Here is a tiny trained network, its code and every weight. The questions are about switching its units off for an input and a target symbol, where a switched-off unit gives its printed mean instead of its output.

import numpy as np


def w(rows, s, z=0):
    codes = np.array(rows[::2]) - 128.0
    scale = np.full(codes.shape[1], s)
    scale[-1] = z or s
    return codes * scale


def norm(h):
    return h / np.sqrt((h * h).mean(-1, keepdims=True) + 1e-5)


def f(y):
    return y / 2 * (1 + np.tanh(0.7978845608 * (y + 0.044715 * y**3)))


def softmax(a):
    e = np.exp(a - a.max(-1, keepdims=True))
    return e / e.sum(-1, keepdims=True)


def log_softmax(a):
    a = a - a.max(-1, keepdims=True)
    return a - np.log(np.exp(a).sum(-1, keepdims=True))


def net(x, mask):
    ids = ['αγεζθλμπτψ'.index(c) for c in x.split()]
    T = len(ids)
    res = E[ids] + P[:T]
    u = 0
    for l in range(3):
        q, k, v = (norm(res) @ M[l].T for M in (Q, K, V))
        z = softmax(np.where(np.tri(T) > 0, q @ k.T / 2**0.5, -1e9)) @ v
        res = res + np.where(mask[u], z, O[l][:, -1]) @ O[l][:, :-1]
        u += 1
        y = f(norm(res) @ A[l][:, :-1].T + A[l][:, -1])
        res = res + np.where(mask[u : u + 12], y, B[l][:, -1]) @ B[l][:, :-1]
        u += 12
    return log_softmax(norm(res)[-1] @ U[:, :-1].T + U[:, -1])


Q, K, V, O, A, B = {}, {}, {}, {}, {}, {}
E = w([
[96,95,120,186],'α',
[124,80,114,101],'γ',
[175,148,114,150],'ε',
[81,127,157,169],'ζ',
[107,104,140,129],'θ',
[85,126,157,175],'λ',
[121,114,78,6],'μ',
[108,128,129,111],'π',
[246,56,251,80],'τ',
[186,121,42,121],'ψ',
],0.017)
P = w([
[147,254,146,116],'0',
[179,221,109,122],'1',
[171,176,148,170],'2',
[115,110,166,135],'3',
[111,95,171,133],'4',
[104,83,172,130],'5',
[96,75,174,129],'6',
[90,67,175,128],'7',
[85,61,176,131],'8',
[77,55,179,129],'9',
[72,51,178,130],'10',
[67,47,179,132],'11',
],0.0048)
Q[0] = w([
[115,220,2,86],'0.h1',
[150,197,117,159],'0.h1',
],0.012)
K[0] = w([
[82,135,8,138],'0.h1',
[159,181,89,195],'0.h1',
],0.014)
V[0] = w([
[64,133,77,149],'0.h1',
[46,3,163,107],'0.h1',
],0.0049)
O[0] = w([
[157,101,161,3,103],'0.h1',
[183,170,77,89,254],'0.h1',
],0.005,0.0025)
A[0] = w([
[131,62,82,203,109],'0.n1',
[133,2,50,57,75],'0.n2',
[51,90,229,184,133],'0.n3',
[29,227,197,183,78],'0.n4',
[49,86,5,171,151],'0.n5',
[208,128,123,47,239],'0.n6',
[58,89,215,98,101],'0.n7',
[69,157,209,154,203],'0.n8',
[136,152,235,155,5],'0.n9',
[127,90,102,199,51],'0.n10',
[245,138,133,244,117],'0.n11',
[40,100,35,28,79],'0.n12',
],0.006,0.0023)
B[0] = w([
[98,92,156,120,206],'0.n1',
[74,190,193,253,210],'0.n2',
[159,143,138,67,254],'0.n3',
[136,164,71,169,183],'0.n4',
[84,96,171,97,222],'0.n5',
[124,192,29,125,179],'0.n6',
[151,219,171,91,182],'0.n7',
[129,151,68,64,199],'0.n8',
[145,129,165,157,129],'0.n9',
[202,112,142,155,165],'0.n10',
[86,188,146,106,205],'0.n11',
[186,163,180,130,179],'0.n12',
],0.0063,0.0041)
Q[1] = w([
[143,1,22,106],'1.h1',
[103,91,170,114],'1.h1',
],0.0071)
K[1] = w([
[1,111,55,191],'1.h1',
[115,58,144,135],'1.h1',
],0.0045)
V[1] = w([
[210,194,139,123],'1.h1',
[225,5,137,97],'1.h1',
],0.0032)
O[1] = w([
[131,131,3,35,158],'1.h1',
[50,101,103,150,3],'1.h1',
],0.0057,0.0026)
A[1] = w([
[176,147,144,64,158],'1.n1',
[154,147,144,244,99],'1.n2',
[81,66,131,105,118],'1.n3',
[234,137,178,39,157],'1.n4',
[133,126,69,173,71],'1.n5',
[154,3,89,145,229],'1.n6',
[124,225,144,145,83],'1.n7',
[2,204,140,142,75],'1.n8',
[70,143,118,103,4],'1.n9',
[98,141,96,188,178],'1.n10',
[189,132,72,113,168],'1.n11',
[107,139,179,152,83],'1.n12',
],0.0063,0.0012)
B[1] = w([
[205,118,240,171,195],'1.n1',
[138,136,226,29,197],'1.n2',
[89,179,121,105,147],'1.n3',
[193,108,196,242,242],'1.n4',
[153,87,167,103,122],'1.n5',
[167,239,124,141,171],'1.n6',
[106,203,100,68,251],'1.n7',
[215,127,43,210,220],'1.n8',
[169,170,189,158,117],'1.n9',
[194,129,58,27,163],'1.n10',
[109,171,172,252,159],'1.n11',
[106,245,210,125,169],'1.n12',
],0.0037,0.0025)
Q[2] = w([
[168,201,86,254],'2.h1',
[53,138,219,73],'2.h1',
],0.0064)
K[2] = w([
[254,97,222,153],'2.h1',
[25,177,160,110],'2.h1',
],0.0059)
V[2] = w([
[115,97,4,146],'2.h1',
[72,209,188,109],'2.h1',
],0.0036)
O[2] = w([
[113,166,22,83,13],'2.h1',
[104,199,2,89,250],'2.h1',
],0.008,0.0023)
A[2] = w([
[63,142,175,113,116],'2.n1',
[82,109,146,108,186],'2.n2',
[172,116,127,204,177],'2.n3',
[190,48,107,171,43],'2.n4',
[128,121,121,142,139],'2.n5',
[136,154,185,169,164],'2.n6',
[125,173,92,243,7],'2.n7',
[184,85,165,121,164],'2.n8',
[122,42,148,42,28],'2.n9',
[124,107,2,109,68],'2.n10',
[129,27,129,137,114],'2.n11',
[61,67,122,139,2],'2.n12',
],0.0084,0.0013)
B[2] = w([
[162,163,78,80,214],'2.n1',
[211,124,165,90,158],'2.n2',
[144,129,124,41,167],'2.n3',
[215,144,95,165,107],'2.n4',
[127,156,134,95,123],'2.n5',
[137,115,84,146,255],'2.n6',
[53,86,78,87,200],'2.n7',
[42,3,136,120,136],'2.n8',
[38,151,79,56,119],'2.n9',
[120,135,248,140,153],'2.n10',
[178,138,134,169,139],'2.n11',
[181,162,107,172,165],'2.n12',
],0.0054,0.0029)
U = w([
[117,109,68,241,135],'α',
[23,123,220,184,159],'γ',
[140,252,23,105,146],'ε',
[30,130,98,129,96],'ζ',
[49,99,172,18,75],'θ',
[31,116,85,118,144],'λ',
[127,136,113,55,1],'μ',
[209,194,182,124,145],'π',
[177,108,216,134,192],'τ',
[190,80,52,93,57],'ψ',
],0.011,0.0035)

Each question gives the input, a string of symbols that net reads in full, and the target symbol t.
The units are the heads (2 rows each of Q, K, V and O) and the neurons (one row each of A and B). Each row of codes is followed by its name. A weight is (code - 128) times the scale printed after its matrix; where a second scale follows, it is the last column's (O, A, B and U).
mask holds one flag per unit, layer by layer, with each layer's heads first. A switched-off unit (its flag False) gives its mean, the last column of its rows in O or B, instead of its output. The means were averaged over made-up inputs and are rounded, as every weight is.
A unit's drop is (log p(t) with every unit on - log p(t) with that unit switched off) / (log p(t) with every unit on - log p(t) with every unit switched off).
The circuit of an input: a set's keep is (log p(t) with only the set's units on - log p(t) with every unit switched off) / (log p(t) with every unit on - log p(t) with every unit switched off). Starting from the 12 units with the biggest drops (on a tie, the unit counted first), units are removed one at a time, each time the one whose removal leaves the highest keep (on an exact tie, the one counted first), for as long as the keep stays at least 0.8.
circuit, biggest first: the units of the circuit, biggest drop first
unit that matters most: the unit with the biggest drop
k most important neurons: the k neurons with the biggest drops, biggest first
top k neurons in layer l: the k neurons of layer l with the biggest drops, biggest first
input μ α α μ ε α α ζ ψ θ α ψ, target π: top 4 neurons in layer 1 : 1.n10, 1.n2, 1.n5, 1.n4
input α ζ θ θ μ θ α α π, target ε: circuit, biggest first : 0.h1, 0.n6
input θ θ α, target ε: 3 most important neurons : 0.n6, 0.n10, 1.n4
input ε γ ψ ψ, target π: most important neuron : 2.n10
input α θ α α π ε α λ α ε θ, target π: circuit, biggest first : 0.n7, 2.n7
input ε ζ ψ ε θ ε ε λ ψ α ε λ, target π: 2 most important neurons : 0.n7, 0.n3
input ε α ψ λ λ ψ γ λ τ λ, target λ: 3 most important neurons : 2.n7, 1.n8, 0.n4
input α τ ε ψ, target ψ: top 2 neurons in layer 2 : 2.n3, 2.n4
input ψ α ε α θ μ α ε μ ζ μ ε, target τ: 2 most important neurons : 0.n2, 0.n6
input μ λ λ ζ, target ε: top 2 neurons in layer 0 : 0.n4, 0.n12
input ε ε α ψ θ α λ, target ε: top 3 neurons in layer 0 : 0.n4, 0.n8, 0.n12
input λ ε ε ε θ γ α ψ ψ τ λ γ, target γ: 2 most important neurons : 0.n2, 0.n8
input λ ζ ε λ ζ, target π: 4 most important neurons : 0.n3, 0.n2, 0.n6, 1.n1
input μ γ α α ε α, target τ: top 4 neurons in layer 0 : 0.n6, 0.n10, 0.n3, 0.n2
input ψ ζ α λ α λ γ θ α ψ ψ, target τ: top 4 neurons in layer 1 : 1.n2, 1.n10, 1.n5, 1.n4
input ε ε ε γ α ψ λ α, target π: 4 most important neurons : 2.n2, 2.n7, 1.n6, 2.n12
input τ γ θ θ, target θ: unit that matters most : 0.n2
input μ α ψ τ ψ, target ψ: 4 most important neurons : 1.n11, 2.n4, 2.n3, 2.n7
input π τ ε α π α θ θ ζ, target λ: 2 most important neurons : 1.n8, 2.n7
input λ π α ζ λ, target π: unit that matters most : 0.n3
input λ α α α π ψ ψ α θ α ψ, target τ: top 2 neurons in layer 2 : 2.n10, 2.n1
input α λ π α, target π: top 2 neurons in layer 1 : 1.n4, 1.n6
input ψ θ λ α, target ε: 2 most important neurons : 1.n4, 2.n12
input θ ε θ γ, target ε: 4 most important neurons : 0.n2, 0.n12, 0.n6, 1.n2
input ε τ θ, target θ: top 4 neurons in layer 0 : 0.n11, 0.n8, 0.n3, 0.n4
input α θ τ α θ μ λ ψ ψ θ ε π, target π: 2 most important neurons : 0.n12, 0.n11
input μ θ ψ ε ζ λ ε θ λ ε θ, target τ: unit that matters most : 0.n11
